Here is a tiny trained network, its code and every weight. The questions are about switching its units off for an input and a class, where a switched-off unit gives its printed mean instead of its output.

import numpy as np


def w(rows, s, z=0):
    codes = np.array(rows[::2]) - 128.0
    scale = np.full(codes.shape[1], s)
    scale[-1] = z or s
    return codes * scale


def f(y):
    return y / 2 * (1 + np.tanh(0.7978845608 * (y + 0.044715 * y**3)))


def log_softmax(a):
    a = a - a.max(-1, keepdims=True)
    return a - np.log(np.exp(a).sum(-1, keepdims=True))


def net(x, mask):
    res = np.array(x, float).reshape(1, 8) / 4 @ E
    y = f(res @ A[0][:, :-1].T + A[0][:, -1])
    res = res + np.where(mask, y, B[0][:, -1]) @ B[0][:, :-1]
    return log_softmax(res[-1] @ U[:, :-1].T + U[:, -1])


A, B = {}, {}
E = w([
[149,91,226,83,174],'x0',
[137,33,68,72,134],'x1',
[75,58,194,160,69],'x2',
[121,115,98,178,213],'x3',
[221,75,76,202,126],'x4',
[150,186,117,80,27],'x5',
[137,149,128,155,168],'x6',
[3,116,89,173,162],'x7',
],0.0055)
A[0] = w([
[157,167,160,178,71,203],'n0',
[254,62,171,126,121,116],'n1',
[150,141,109,134,145,106],'n2',
[74,27,117,220,177,147],'n3',
[131,131,116,105,108,4],'n4',
[113,87,108,101,60,102],'n5',
[117,116,90,92,62,147],'n6',
[148,150,70,140,156,185],'n7',
[143,190,64,144,167,58],'n8',
[147,95,124,62,228,152],'n9',
[95,89,127,157,136,87],'n10',
[84,117,243,100,126,128],'n11',
[115,122,129,85,87,65],'n12',
[99,161,93,130,146,41],'n13',
[89,163,133,136,150,182],'n14',
],0.014,0.0037)
B[0] = w([
[124,200,131,76,142,183],'n0',
[254,129,139,167,127,235],'n1',
[125,140,130,141,107,141],'n2',
[147,138,80,199,221,254],'n3',
[127,99,125,167,115,119],'n4',
[84,116,65,173,109,167],'n5',
[108,112,60,129,118,181],'n6',
[114,198,130,129,137,197],'n7',
[151,193,152,184,144,187],'n8',
[93,90,82,38,139,212],'n9',
[143,135,123,171,133,150],'n10',
[72,118,213,119,161,209],'n11',
[80,110,119,168,115,144],'n12',
[160,129,150,167,125,145],'n13',
[109,160,114,162,161,173],'n14',
],0.026,0.008)
U = w([
[211,20,185,47,157,70],'0',
[43,185,253,92,147,162],'1',
[201,136,58,248,207,126],'2',
[66,98,30,40,132,245],'3',
[227,211,104,114,49,123],'4',
[73,46,105,209,47,2],'5',
],0.0051,0.0045)

Each question gives the input, the list of numbers given to net, and the class t.
The units are the neurons (one row each of A and B). Each row of codes is followed by its name. A weight is (code - 128) times the scale printed after its matrix; where a second scale follows, it is the last column's (A, B and U).
mask holds one flag per neuron, in row order. A switched-off neuron (its flag False) gives its mean, the last column of its row in B, instead of its output. The means were averaged over made-up inputs and are rounded, as every weight is.
A unit's drop is (log p(t) with every unit on - log p(t) with that unit switched off) / (log p(t) with every unit on - log p(t) with every unit switched off).
The circuit of an input: a set's keep is (log p(t) with only the set's units on - log p(t) with every unit switched off) / (log p(t) with every unit on - log p(t) with every unit switched off). Starting from the 12 units with the biggest drops (on a tie, the unit counted first), units are removed one at a time, each time the one whose removal leaves the highest keep (on an exact tie, the one counted first), for as long as the keep stays at least 0.8.
circuit, biggest first: the units of the circuit, biggest drop first
unit that matters most: the unit with the biggest drop
top k neurons: the k neurons with the biggest drops, biggest first
drop of u: that unit's drop, to one decimal
input [-6,-4,6,-4,-1,4,-3,5], class 3: unit that matters most : n0
input [-6,-4,-2,0,3,-2,-8,0], class 1: circuit, biggest first : (n1; n3)
input [0,4,8,-6,-2,-3,7,-8], class 0: circuit, biggest first : (n3; n1; n11)
input [2,-8,-8,1,2,7,6,-2], class 4: top 3 neurons : (n11; n3; n0)
input [5,-4,-7,1,4,5,0,0], class 4: circuit, biggest first : (n3; n11)
input [0,5,1,1,-2,0,-1,-3], class 3: circuit, biggest first : (n3; n8)
input [1,-3,6,-3,3,4,3,-6], class 4: top 3 neurons : (n1; n3; n0)
input [-7,5,-6,-8,-8,7,-7,2], class 5: top 4 neurons : (n12; n9; n5; n4)
input [6,8,1,4,-4,-1,7,2], class 3: top 2 neurons : (n9; n1)
input [6,0,-5,-5,4,4,-2,6], class 3: top 4 neurons : (n1; n3; n8; n11)
input [5,-5,7,0,-4,-3,-6,8], class 1: top 2 neurons : (n11; n1)
input [5,3,3,-6,-6,-1,1,-7], class 0: top 4 neurons : (n1; n7; n8; n14)
input [-3,1,-3,5,-8,3,7,-2], class 4: top 2 neurons : (n3; n11)
input [5,-4,-1,-5,-2,6,-5,7], class 1: unit that matters most : n11
input [-7,-1,0,-7,8,0,-6,-2], class 4: top 2 neurons : (n3; n0)
input [7,-1,2,7,-3,7,-5,-8], class 0: top 2 neurons : (n1; n11)
input [8,0,-2,-6,3,2,-8,-8], class 4: top 3 neurons : (n1; n3; n0)
input [-1,-5,2,-5,5,4,3,-2], class 4: drop of n0 : 0.1
input [7,-6,3,-7,6,2,2,-6], class 4: drop of n1 : 1.9
input [6,-1,-8,-2,-6,0,-1,-4], class 3: unit that matters most : n9
input [6,6,0,8,-6,1,-5,3], class 3: drop of n9 : 0.5
